Each row has a name. Each question is about the rows just above it.

[142 188 151 111 107 138 116]  P
[158 149 111 105 147 128 122]  K
[106 207 133 139 145 122 122]  X
[110 103 141 128 185 159 133]  L
[147 202 113  93 110  89 131]  V
[125 185 102 110  55 164 105]  Z
[127 123 140  92 105 152 122]  Q
[134 175 100 131 110 102 121]  M
[121 180 127 124  97  76 135]  U
Give the next entry after [103 141 128]. -> [185]
Give the next entry after [127 124]. -> [97]

[154 141 111 128 124 134 170 126 107 118  61  84  84 120  94  91 184 161
 124 107 117  93 138 148 128 156 139] -> D
[124 134 103 146 124 134 170 126 107 118  61  84  84 120  94  91 184 137
 124 107 117  93 138 148 128 156 139] -> G
[154 141 111 128 124 134 170 126 107 118  61  84  84 120  94  91 184 161
 120 107 117  93 138 148 128 156 139] -> H
[123 130 113 117 139 133 161 160 108 115  61 106 124 134 102 146 157 161
 128 101  74  81 139 106 117 145 141] -> J
The next entry after [134 102 146 157 161 128]: -> [101]
What is the next entry after [124 134 102 146]? -> [157]

[121 131 132 130 128 127 125 132 130]  Y
[125 123 136 121 128 134 107  41 135]  B
[108 133 146 126 133 129 128 101 120]  E
[125 134 136 128 121 123 133 128 122]  W
[ 98 126 153  98 152 132 141  98 114]  R
[ 94 132 157  96 156 125 135 100 110]  F
[114 129 146 125 129 129 129 109 119]  N
[ 79 142 188 138 149 124 117  45 125]  T
[ 77 144 187 137 141 132 123  50 128]  C
[127 136 113 159 141 147 143  85 183]  S
[125 135 141 137 123 128 121 133 121]  A
The next entry after [123 128 121 133]: -> [121]
What is the next entry after [125 134 136 128 121 123]? -> [133]

[165 168 156 163  80  94 103 110  61 157 192 103  85  87 147  90 125 153
 107  83 109 121  90 165 140 165  66 169  89 100 162 194 151] -> sebe
[ 65 169  89 159  91  98 107 115 120 148 174 111  94  99 145  93 127 153
 114  97 111 124  98 159 135 159  77 165  95 102 157 177 147] -> Bug
[163 163 151 159  91  98 109 115  75 148 174 111  94  99 145  93 127  97
 114 153 111 124  98 159 135 159  77 165  95 102 157 177 147] -> seze
The next entry after [ 66 169  89]: -> [100]
Give the next entry after [153 114  97]. -> [111]
What is the next entry after [153 107  83]? -> [109]
Whose row is [ 65 169  89 159  91  98 107 115 120 148 174 111  94  99 145  93 127 153
 114  97 111 124  98 159 135 159  77 165  95 102 157 177 147]? -> Bug
What is the next entry after [168 156]? -> [163]

[182 112 133 128 137 114 120 134 121 115  86 144 122  74 125 122 130] : Zin
[122 139 122 124 144 128 182 122 132 143 135 108 128 136 137 135  95] : Nudom
[189 108 123 127 141 121 128 124 112 110  81 142 115  63 134 134 128] : bub
[120 122  83 111 121 146 121  84 111 121 135 111 112 137 190 187 133] : tov
[102 141 143 134 112 132 112 144 145 138 151 128 140 155 109 107 140] : Pobul
[119 119  98 112 116 141 121  84 121 111 111 135 121 137 162 163 141] : zas
[129 135 125 127 150 122 206 125 134 143 124 112 127 122  74 125  73] : bikuf
[110 144 131 129 124 130 147 130 141 142 148 116 134 151 127 127 115] : Mudul
What is the next entry after [121  84 111 121 135 111]? -> [112]
The next entry after [ 74 125 122]: -> [130]

[138 128 123 185 130 125 117 105] -> daruf
[ 53 180 136 112 131  76 138 100] -> vok
[110 137 117 197 140 122 141 117] -> Dem
[128 125 112 147 113 123 141 125] -> Sanek
[133 131  84 133  92 136 159 130] -> todo
[111 135 146 104 144 119 124 133] -> fuzuk
[110 133 120 129 142 191 138 120] -> tiba
[133 130  73 136  82 134 166 130] -> dif
[212  60 121 140 122 197 113 157] -> zes
[210  63 123 142 129 191 109 158] -> Bof
The next entry after [197 140]: -> [122]
The next entry after [ 53 180]: -> [136]
Give the next entry after [142 129 191]. -> [109]
The next entry after [ 84 133]: -> [92]
Give the next entry after [140 122 197]. -> [113]
What is the next entry after [147 113 123]? -> [141]
What is the next entry after [110 133]? -> [120]

[ 87 138 179 103  96 174 137 115 152  60 149 146 176 133  85  61 130 142
 117 141  76 138 136 152  71 184 150 151 182 182 160  59 148 158 173 149
 131  68  98  62 176]  rusu
[131  60 114 133 133 117 138  47 147 136 170  80 131 132 127 120 129 154
 157 179 150 172 119 120 152 151 131 118  95 157 150 140 105 184 146 138
 118 122 101 119 135]  sapi
[ 69 111 127 107 152 126 146  81 158 151 123  98 130 113 118  59 179 105
 216 143 102 109  96 104 181 139 101 154 127 129 145 104 138 172 124 117
 182  50 122  60 134]  Nim
[135  78  99 120 149 102 130 101 142 169 186 151 128 100 126 118  85 169
 175 203 147 195  80 153 192 130 159  44  71 146  78 147  58  92  92 179
 100 102 188 110 131]  Guduk
[202 104 111 145 115 115 116 131 113 121 171 145 128 132 137 190  62 186
  76 156 173 194 190 102 110  96 111 109 161 108 100 133 122 101 184 118
 105 146 138 145  83]  sinad
[122 123 183 186 156 189 195 115 113 131 118  83  86 201 137 141  87 117
 132 117 152 121 190 102 110  96 111 109 161 140 150 157  81 101 184 118
 105 146 138 145  83]  rorag
[126 157 155 167 174 160 172 182 164 169 113 148  79 156 180 145  78 118
 157 115 145 120 146 121 158  64 122  79 138  80  55 142 123  49 154 112
  88 144 127 147  75]  zov
[202 104 111 145 115 115 116 131 113 121 171 145 128 132 137 190  62 186
  76 156 173 194 140 159 100 123 169  72  96 138 106 118 173 110 130  76
 144 105  83 108 107]  lodu
The next entry after [128 100 126 118  85 169 175 203 147 195]: -> [80]
[131  60 114 133 133 117 138  47 147 136 170  80 131 132 127 120 129 154
 157 179 150 172 119 120 152 151 131 118  95 157 150 140 105 184 146 138
 118 122 101 119 135] is in which row? -> sapi
What is the next entry after [157 150 140]? -> [105]
The next entry after [122 101 184 118 105 146 138]: -> [145]
What is the next entry after [181 139 101 154 127 129 145 104 138 172 124 117]? -> [182]
What is the next entry after [123 183 186 156 189 195]? -> [115]
The next entry after [151 131 118  95 157 150 140 105 184 146 138]: -> [118]

[113 181 165 114] = Pem
[ 94 164 162 148] = ladul
[ 86 113 187 117] = Fiva
[126 180 150 155] = tamun
[ 90 113 184 114] = puli
[164 150 130 137] = ligo
[119 107 143 121] = sak
[ 90 189 150 165] = kuge
[128  46 139  85] = tosol
[114 110 154 120] = rofes
[171  69  76 100] = vivod
Give the next entry after [110 154]. -> [120]
What is the next entry after [69 76]? -> [100]
What is the next entry after [126 180]? -> [150]
The next entry after [113 184]: -> [114]

[102  98 144 123 148 191] = gigop
[ 81  98 144  82 192 107] = Dep
[111  81  82 158 158 107] = Feni
The next entry after [ 81  98 144  82]: -> [192]
Whose row is [102  98 144 123 148 191]? -> gigop
The next entry after [144 123]: -> [148]
Give the next entry after [ 81  98 144]. -> [82]
Give the next entry after [144  82 192]. -> [107]
Give the next entry after [111  81  82 158]. -> [158]

[131 148 178 150 106 157 145 149 163] : nesa
[174 106 148 150 178 157 152 215 153] : pese
[ 74 122 120 117 157 112 134 187 164] : kal
[174 151 120 122 131 147 178 150 146] : Rokur
Give the next entry after [131 147 178 150]. -> [146]
The next entry after [148 178 150 106]: -> [157]
Give the next entry after [147 178 150]. -> [146]

